Below is a small trained network, with its code and all its weights. Each question gives an input and a target symbol and asks what happens when units are switched off, that is, made to give their printed mean instead of their output.

import numpy as np


def w(rows, s, z=0):
    codes = np.array(rows[::2]) - 128.0
    scale = np.full(codes.shape[1], s)
    scale[-1] = z or s
    return codes * scale


def norm(h):
    return h / np.sqrt((h * h).mean(-1, keepdims=True) + 1e-5)


def f(y):
    return np.maximum(y, 0)


def softmax(a):
    e = np.exp(a - a.max(-1, keepdims=True))
    return e / e.sum(-1, keepdims=True)


def log_softmax(a):
    a = a - a.max(-1, keepdims=True)
    return a - np.log(np.exp(a).sum(-1, keepdims=True))


def net(x, mask):
    ids = ['αγζηλμπστφψω'.index(c) for c in x.split()]
    T = len(ids)
    res = E[ids] + P[:T]
    u = 0
    for l in range(2):
        q, k, v = (norm(res) @ M[l].T for M in (Q, K, V))
        z = softmax(np.where(np.tri(T) > 0, q @ k.T / 2**0.5, -1e9)) @ v
        res = res + np.where(mask[u], z, O[l][:, -1]) @ O[l][:, :-1]
        u += 1
        y = f(norm(res) @ A[l][:, :-1].T + A[l][:, -1])
        res = res + np.where(mask[u : u + 4], y, B[l][:, -1]) @ B[l][:, :-1]
        u += 4
    return log_softmax(norm(res)[-1] @ U[:, :-1].T + U[:, -1])


Q, K, V, O, A, B = {}, {}, {}, {}, {}, {}
E = w([
[50,97,133,76,133],'α',
[237,107,39,97,23],'γ',
[117,139,246,107,89],'ζ',
[75,187,174,111,176],'η',
[104,70,95,163,120],'λ',
[165,112,160,168,139],'μ',
[112,138,177,114,227],'π',
[124,54,95,69,156],'σ',
[127,163,118,141,99],'τ',
[180,92,149,174,129],'φ',
[129,174,32,131,120],'ψ',
[92,73,93,73,145],'ω',
],0.014)
P = w([
[255,185,114,32,99],'0',
[118,95,116,131,83],'1',
[119,101,115,133,84],'2',
[119,92,125,132,108],'3',
[120,97,121,138,100],'4',
[121,91,120,137,107],'5',
[119,96,117,142,94],'6',
[120,88,122,138,112],'7',
[113,97,128,145,107],'8',
[133,77,114,134,115],'9',
],0.0062)
Q[0] = w([
[88,134,51,105,146],'L0H1',
[28,9,103,57,89],'L0H1',
],0.014)
K[0] = w([
[114,142,83,84,128],'L0H1',
[167,152,136,2,134],'L0H1',
],0.014)
V[0] = w([
[131,155,1,155,171],'L0H1',
[226,196,104,165,203],'L0H1',
],0.0097)
O[0] = w([
[133,176,67,197,254,9],'L0H1',
[69,65,29,191,40,43],'L0H1',
],0.0067,0.0016)
A[0] = w([
[99,190,158,111,223,145],'L0N1',
[35,101,69,138,117,3],'L0N2',
[167,148,254,107,177,103],'L0N3',
[228,135,179,209,55,164],'L0N4',
],0.011,0.0025)
B[0] = w([
[81,143,25,161,139,231],'L0N1',
[182,60,103,85,181,195],'L0N2',
[152,81,247,130,156,254],'L0N3',
[223,128,93,186,107,231],'L0N4',
],0.013,0.0057)
Q[1] = w([
[120,56,3,52,150],'L1H1',
[144,56,126,59,218],'L1H1',
],0.014)
K[1] = w([
[152,209,57,7,199],'L1H1',
[132,119,176,32,159],'L1H1',
],0.013)
V[1] = w([
[252,153,128,154,135],'L1H1',
[130,51,109,183,136],'L1H1',
],0.015)
O[1] = w([
[147,64,154,73,201,255],'L1H1',
[2,68,120,147,137,232],'L1H1',
],0.011,0.004)
A[1] = w([
[143,102,162,218,164,2],'L1N1',
[20,172,52,82,167,149],'L1N2',
[148,177,75,157,233,106],'L1N3',
[102,12,98,105,113,162],'L1N4',
],0.011,0.003)
B[1] = w([
[111,139,102,254,155,159],'L1N1',
[254,151,155,220,99,191],'L1N2',
[111,203,141,88,233,173],'L1N3',
[90,205,144,135,82,254],'L1N4',
],0.011,0.0099)
U = w([
[105,143,180,175,171,89],'α',
[103,156,155,167,119,94],'γ',
[151,94,247,95,124,201],'ζ',
[116,206,140,163,50,202],'η',
[74,110,75,170,186,54],'λ',
[141,26,133,231,99,2],'μ',
[65,102,96,150,94,116],'π',
[208,116,64,88,63,163],'σ',
[120,114,84,27,193,224],'τ',
[81,79,84,109,93,95],'φ',
[154,228,86,145,184,113],'ψ',
[85,157,153,77,31,144],'ω',
],0.011,0.0024)

Each question gives the input, a string of symbols that net reads in full, and the target symbol t.
The units are the heads (2 rows each of Q, K, V and O) and the neurons (one row each of A and B). Each row of codes is followed by its name. A weight is (code - 128) times the scale printed after its matrix; where a second scale follows, it is the last column's (O, A, B and U).
mask holds one flag per unit, layer by layer, with each layer's heads first. A switched-off unit (its flag False) gives its mean, the last column of its rows in O or B, instead of its output. The means were averaged over made-up inputs and are rounded, as every weight is.
A unit's drop is (log p(t) with every unit on - log p(t) with that unit switched off) / (log p(t) with every unit on - log p(t) with every unit switched off).
The circuit of an input: a set's keep is (log p(t) with only the set's units on - log p(t) with every unit switched off) / (log p(t) with every unit on - log p(t) with every unit switched off). Starting from all 10 units, units are removed one at a time, each time the one whose removal leaves the highest keep (on an exact tie, the one counted first), for as long as the keep stays at least 0.8.
circuit, biggest first: the units of the circuit, biggest drop first
top k neurons: the k neurons with the biggest drops, biggest first
top k neurons in layer l: the k neurons of layer l with the biggest drops, biggest first
input η ζ λ α π α, target σ: top 2 neurons in layer 0 -> [L0N3, L0N4]
input ψ γ φ σ, target λ: top 2 neurons in layer 1 -> [L1N4, L1N2]
input η η α, target σ: circuit, biggest first -> [L0H1, L1H1, L0N3]
input μ π σ ψ η μ α α, target η: circuit, biggest first -> [L1H1, L0N4]
input ζ τ η, target ζ: circuit, biggest first -> [L0N3]
input ω η ζ α γ λ ζ σ, target ψ: top 3 neurons -> [L0N4, L0N3, L1N3]
input η ω π μ λ, target σ: circuit, biggest first -> [L0H1, L1H1, L0N3, L0N1]
input ζ ψ ψ ω σ σ α λ, target ω: circuit, biggest first -> [L0H1, L1N4]
input α η α σ ζ σ τ, target ζ: circuit, biggest first -> [L0H1, L0N3]
input ω λ ζ π α τ λ, target ψ: circuit, biggest first -> [L0H1, L0N3, L0N4, L1H1]
input ω σ α ψ π π λ, target ψ: top 3 neurons -> [L0N3, L0N4, L0N2]
input λ σ σ σ, target α: top 4 neurons -> [L0N3, L0N1, L0N4, L0N2]
input λ ω ω, target α: top 2 neurons -> [L0N3, L0N1]
input μ σ μ λ, target η: top 2 neurons -> [L0N4, L1N4]
input μ μ μ π ψ σ, target η: top 3 neurons -> [L0N4, L1N4, L0N3]
input α α τ φ π λ, target ζ: circuit, biggest first -> [L0H1]
input η ψ ω γ ζ ω, target σ: top 2 neurons in layer 0 -> [L0N4, L0N3]
input μ η σ ω λ, target η: top 3 neurons in layer 0 -> [L0N4, L0N3, L0N1]
input ψ α ψ α π μ α, target λ: top 3 neurons in layer 0 -> [L0N2, L0N3, L0N1]
input α ψ φ τ σ τ ψ η λ, target ζ: top neuron in layer 0 -> [L0N1]
input λ η η λ α τ μ α ω σ, target α: top 3 neurons in layer 0 -> [L0N3, L0N1, L0N2]
input η η α π ω ζ σ ψ τ σ, target σ: top 3 neurons -> [L0N3, L0N4, L0N1]
input ω λ σ η η τ α ω, target ψ: top 2 neurons -> [L0N4, L0N3]
input α ω η ω ψ α, target ζ: top 2 neurons -> [L0N3, L1N4]
input σ σ α, target τ: top 3 neurons -> [L0N2, L0N1, L0N3]
input η ψ π, target ψ: top 3 neurons in layer 0 -> [L0N3, L0N4, L0N1]
